Below are the code and all the weights of a small trained network. Each question names an input and a class and asks about switching units off, where a switched-off unit gives its printed mean instead of its output.

import numpy as np


def w(rows, s, z=0):
    codes = np.array(rows[::2]) - 128.0
    scale = np.full(codes.shape[1], s)
    scale[-1] = z or s
    return codes * scale


def norm(h):
    return h / np.sqrt((h * h).mean(-1, keepdims=True) + 1e-5)


def f(y):
    return np.maximum(y, 0)


def log_softmax(a):
    a = a - a.max(-1, keepdims=True)
    return a - np.log(np.exp(a).sum(-1, keepdims=True))


def net(x, mask):
    res = np.array(x, float).reshape(1, 2) / 4 @ E
    u = 0
    for l in range(3):
        y = f(norm(res) @ A[l][:, :-1].T + A[l][:, -1])
        res = res + np.where(mask[u : u + 11], y, B[l][:, -1]) @ B[l][:, :-1]
        u += 11
    return log_softmax(norm(res)[-1] @ U[:, :-1].T + U[:, -1])


A, B = {}, {}
E = w([
[72,134,132,147,159,175,157,137,82,111],'x0',
[137,252,160,152,158,52,107,91,131,136],'x1',
],0.015)
A[0] = w([
[91,94,185,165,148,198,192,142,153,167,123],'L0N0',
[126,177,86,51,104,133,152,101,177,121,1],'L0N1',
[138,124,156,111,125,122,62,157,138,125,45],'L0N2',
[216,110,136,82,84,88,77,103,246,242,56],'L0N3',
[116,156,12,92,194,138,135,79,120,128,93],'L0N4',
[174,115,178,168,94,64,150,217,106,123,10],'L0N5',
[158,61,46,108,20,135,147,157,155,108,123],'L0N6',
[135,187,116,73,88,160,100,126,100,118,3],'L0N7',
[146,150,126,139,191,93,140,132,62,119,148],'L0N8',
[187,126,142,92,88,42,62,101,220,198,87],'L0N9',
[146,238,179,199,186,35,91,1,146,186,86],'L0N10',
],0.0098,0.0083)
B[0] = w([
[54,107,114,126,140,168,98,159,111,112,171],'L0N0',
[191,137,186,138,64,68,152,104,132,122,128],'L0N1',
[152,121,188,70,114,112,76,77,147,135,130],'L0N2',
[217,111,121,50,143,128,82,56,179,152,208],'L0N3',
[152,110,133,119,98,89,97,160,127,95,134],'L0N4',
[129,162,117,55,181,85,135,42,94,84,128],'L0N5',
[101,107,102,129,171,152,60,67,86,201,204],'L0N6',
[96,107,210,161,136,137,94,126,161,91,128],'L0N7',
[152,148,136,127,108,72,121,149,166,109,164],'L0N8',
[66,120,61,163,144,161,173,205,36,127,212],'L0N9',
[169,206,211,200,29,51,250,72,174,197,255],'L0N10',
],0.013,0.017)
A[1] = w([
[144,171,171,150,108,88,191,143,141,155,85],'L1N0',
[93,160,126,122,130,122,210,122,90,95,145],'L1N1',
[188,103,158,119,114,121,101,123,144,134,2],'L1N2',
[123,147,149,144,142,145,205,153,140,59,119],'L1N3',
[118,151,115,177,110,137,170,187,132,53,59],'L1N4',
[248,95,132,92,97,117,111,85,187,128,96],'L1N5',
[86,182,150,153,119,109,96,156,126,127,81],'L1N6',
[167,207,169,180,86,98,220,131,152,135,146],'L1N7',
[169,187,173,142,102,62,171,98,108,119,185],'L1N8',
[107,120,183,171,116,123,106,177,134,95,73],'L1N9',
[139,184,119,108,85,117,191,93,119,161,89],'L1N10',
],0.016,0.0084)
B[1] = w([
[160,204,233,202,54,76,192,106,64,166,205],'L1N0',
[138,156,127,128,118,63,108,153,148,157,162],'L1N1',
[158,153,92,92,140,159,160,88,112,136,128],'L1N2',
[116,168,172,84,135,64,93,176,193,111,147],'L1N3',
[110,122,177,98,177,58,75,177,186,79,137],'L1N4',
[161,215,207,55,203,31,88,76,171,154,163],'L1N5',
[144,81,109,119,126,144,129,158,135,116,143],'L1N6',
[155,208,219,247,21,32,222,112,59,66,251],'L1N7',
[199,144,188,215,42,87,189,149,81,170,228],'L1N8',
[91,82,117,85,174,110,113,168,185,78,136],'L1N9',
[112,103,139,139,98,85,132,189,118,150,195],'L1N10',
],0.013,0.025)
A[2] = w([
[111,209,187,181,64,79,177,137,140,93,69],'L2N0',
[124,171,156,212,59,89,175,181,71,127,159],'L2N1',
[99,75,72,176,118,204,160,109,71,110,111],'L2N2',
[211,107,119,119,98,121,104,85,172,132,95],'L2N3',
[92,105,77,129,126,185,81,114,133,103,111],'L2N4',
[89,177,117,175,105,128,170,167,131,126,101],'L2N5',
[151,91,100,157,105,172,138,115,189,134,1],'L2N6',
[159,120,129,93,148,149,125,64,140,69,109],'L2N7',
[130,105,128,114,98,125,100,147,108,180,163],'L2N8',
[149,152,137,173,4,96,153,144,177,120,140],'L2N9',
[114,143,140,94,140,71,119,136,125,117,126],'L2N10',
],0.016,0.0068)
B[2] = w([
[187,183,237,255,27,62,218,140,120,247,240],'L2N0',
[138,138,241,216,78,16,191,189,162,73,251],'L2N1',
[143,74,80,176,7,219,221,117,91,106,172],'L2N2',
[136,207,153,63,181,79,120,173,204,92,144],'L2N3',
[131,123,148,207,94,96,200,167,102,114,175],'L2N4',
[129,124,194,97,145,95,115,83,184,132,167],'L2N5',
[80,168,133,80,121,168,123,55,59,104,128],'L2N6',
[160,207,149,168,79,48,82,148,173,126,136],'L2N7',
[143,92,81,82,133,152,151,98,121,96,162],'L2N8',
[69,160,252,195,127,104,162,182,63,121,222],'L2N9',
[106,123,142,129,183,111,97,103,170,92,146],'L2N10',
],0.011,0.025)
U = w([
[191,213,208,189,57,25,198,144,118,170,166],'0',
[243,203,89,199,171,247,78,120,187,101,11],'1',
[229,153,68,7,213,72,52,13,155,226,173],'2',
[63,89,126,115,196,73,83,203,169,43,130],'3',
[94,29,36,173,71,224,202,111,36,121,170],'4',
],0.016,0.013)

Each question gives the input, the list of numbers given to net, and the class t.
The units are the neurons (one row each of A and B). Each row of codes is followed by its name. A weight is (code - 128) times the scale printed after its matrix; where a second scale follows, it is the last column's (A, B and U).
mask holds one flag per neuron, layer by layer. A switched-off neuron (its flag False) gives its mean, the last column of its row in B, instead of its output. The means were averaged over made-up inputs and are rounded, as every weight is.
A unit's drop is (log p(t) with every unit on - log p(t) with that unit switched off) / (log p(t) with every unit on - log p(t) with every unit switched off).
unit that matters most: the unit with the biggest drop
top k neurons: the k neurons with the biggest drops, biggest first
k most important neurons of layer l: the k neurons of layer l with the biggest drops, biggest first
drop when u is switched off: that unit's drop, to one decimal
input [-1,-2], class 4: top 3 neurons -> L0N6, L0N3, L0N10
input [-6,0], class 2: unit that matters most -> L0N3
input [-6,-8], class 2: top 2 neurons -> L0N9, L1N7
input [5,-2], class 3: 2 most important neurons of layer 0 -> L0N6, L0N3
input [2,-2], class 4: top 2 neurons -> L0N10, L1N7
input [5,-5], class 4: top 2 neurons -> L0N10, L1N7
input [-8,0], class 2: top 2 neurons -> L0N3, L1N7
input [5,1], class 3: top 2 neurons -> L0N10, L0N6
input [1,-4], class 4: top 2 neurons -> L0N10, L1N7
input [1,-1], class 4: 3 most important neurons of layer 1 -> L1N7, L1N0, L1N8
input [3,0], class 3: top 3 neurons -> L0N10, L0N6, L1N7
input [8,1], class 3: 2 most important neurons of layer 0 -> L0N10, L0N6
input [5,-1], class 3: top 4 neurons -> L0N6, L0N10, L0N3, L1N7
input [2,-1], class 4: 4 most important neurons of layer 1 -> L1N7, L1N0, L1N8, L1N5
input [4,-4], class 4: unit that matters most -> L0N10
input [-1,0], class 2: top 3 neurons -> L0N3, L1N7, L0N10
input [-5,0], class 2: top 2 neurons -> L0N3, L1N7
input [-4,-5], class 2: top 2 neurons -> L1N7, L0N9
input [-7,-2], class 2: drop when L0N3 is switched off -> 1.0
input [8,-3], class 3: drop when L1N0 is switched off -> 0.6
input [2,-7], class 4: drop when L1N7 is switched off -> 0.5
input [7,-1], class 3: most important neuron of layer 0 -> L0N6
